Below are the code and all the weights of a small trained network. Each question names an input and a class and asks about switching units off, where a switched-off unit gives its printed mean instead of its output.

import numpy as np


def w(rows, s, z=0):
    codes = np.array(rows[::2]) - 128.0
    scale = np.full(codes.shape[1], s)
    scale[-1] = z or s
    return codes * scale


def f(y):
    return y / 2 * (1 + np.tanh(0.7978845608 * (y + 0.044715 * y**3)))


def log_softmax(a):
    a = a - a.max(-1, keepdims=True)
    return a - np.log(np.exp(a).sum(-1, keepdims=True))


def net(x, mask):
    res = np.array(x, float).reshape(1, 7) / 4 @ E
    y = f(res @ A[0][:, :-1].T + A[0][:, -1])
    res = res + np.where(mask, y, B[0][:, -1]) @ B[0][:, :-1]
    return log_softmax(res[-1] @ U[:, :-1].T + U[:, -1])


A, B = {}, {}
E = w([
[217,235,2],'x0',
[181,164,253],'x1',
[135,127,128],'x2',
[139,119,125],'x3',
[132,133,143],'x4',
[151,148,206],'x5',
[126,138,135],'x6',
],0.0048)
A[0] = w([
[69,49,161,2],'N0',
[122,208,40,139],'N1',
[177,176,108,114],'N2',
[5,101,53,166],'N3',
[200,172,132,36],'N4',
[147,37,184,75],'N5',
[251,152,76,32],'N6',
[77,77,185,48],'N7',
[134,117,213,169],'N8',
[180,77,175,122],'N9',
],0.013,0.0047)
B[0] = w([
[37,196,146,169],'N0',
[77,127,236,254],'N1',
[1,56,91,185],'N2',
[246,187,104,247],'N3',
[80,217,84,156],'N4',
[68,170,68,180],'N5',
[49,102,96,208],'N6',
[8,148,123,180],'N7',
[216,149,67,233],'N8',
[143,155,127,165],'N9',
],0.006,0.0047)
U = w([
[5,135,134,11],'0',
[148,156,141,186],'1',
[128,103,162,255],'2',
[115,100,173,195],'3',
[105,111,148,93],'4',
[161,181,139,27],'5',
[100,49,193,140],'6',
],0.014,0.0041)

Each question gives the input, the list of numbers given to net, and the class t.
The units are the neurons (one row each of A and B). Each row of codes is followed by its name. A weight is (code - 128) times the scale printed after its matrix; where a second scale follows, it is the last column's (A, B and U).
mask holds one flag per neuron, in row order. A switched-off neuron (its flag False) gives its mean, the last column of its row in B, instead of its output. The means were averaged over made-up inputs and are rounded, as every weight is.
A unit's drop is (log p(t) with every unit on - log p(t) with that unit switched off) / (log p(t) with every unit on - log p(t) with every unit switched off).
The circuit of an input: a set's keep is (log p(t) with only the set's units on - log p(t) with every unit switched off) / (log p(t) with every unit on - log p(t) with every unit switched off). Starting from all 10 units, units are removed one at a time, each time the one whose removal leaves the highest keep (on an exact tie, the one counted first), for as long as the keep stays at least 0.8.
units of the circuit, in order: the units of the circuit, biggest drop first
k most important neurons: the k neurons with the biggest drops, biggest first
drop when u is switched off: that unit's drop, to one decimal
input [8,-5,1,8,-4,0,-4], class 0: 2 most important neurons	[N6; N2]
input [8,-6,0,4,8,-7,-7], class 0: units of the circuit, in order	[N6]
input [-8,8,3,-4,-6,3,7], class 0: 4 most important neurons	[N7; N5; N0; N3]
input [-3,-2,-2,4,5,-8,-7], class 1: 4 most important neurons	[N3; N2; N1; N6]
input [3,-3,3,4,-8,2,6], class 6: 2 most important neurons	[N8; N1]
input [0,-7,1,0,-7,-1,4], class 5: 4 most important neurons	[N3; N2; N6; N7]
input [-8,-4,-1,1,0,6,1], class 0: 2 most important neurons	[N7; N0]
input [8,5,0,-2,8,0,-4], class 0: 2 most important neurons	[N2; N6]
input [-4,-4,-5,-3,-7,-8,-1], class 1: drop when N3 is switched off	0.8
input [5,-3,0,-1,-7,2,-2], class 6: drop when N1 is switched off	0.3
input [7,-4,-2,-5,-6,5,-5], class 0: drop when N6 is switched off	0.2
input [6,3,-4,1,-1,5,1], class 0: drop when N3 is switched off	0.2
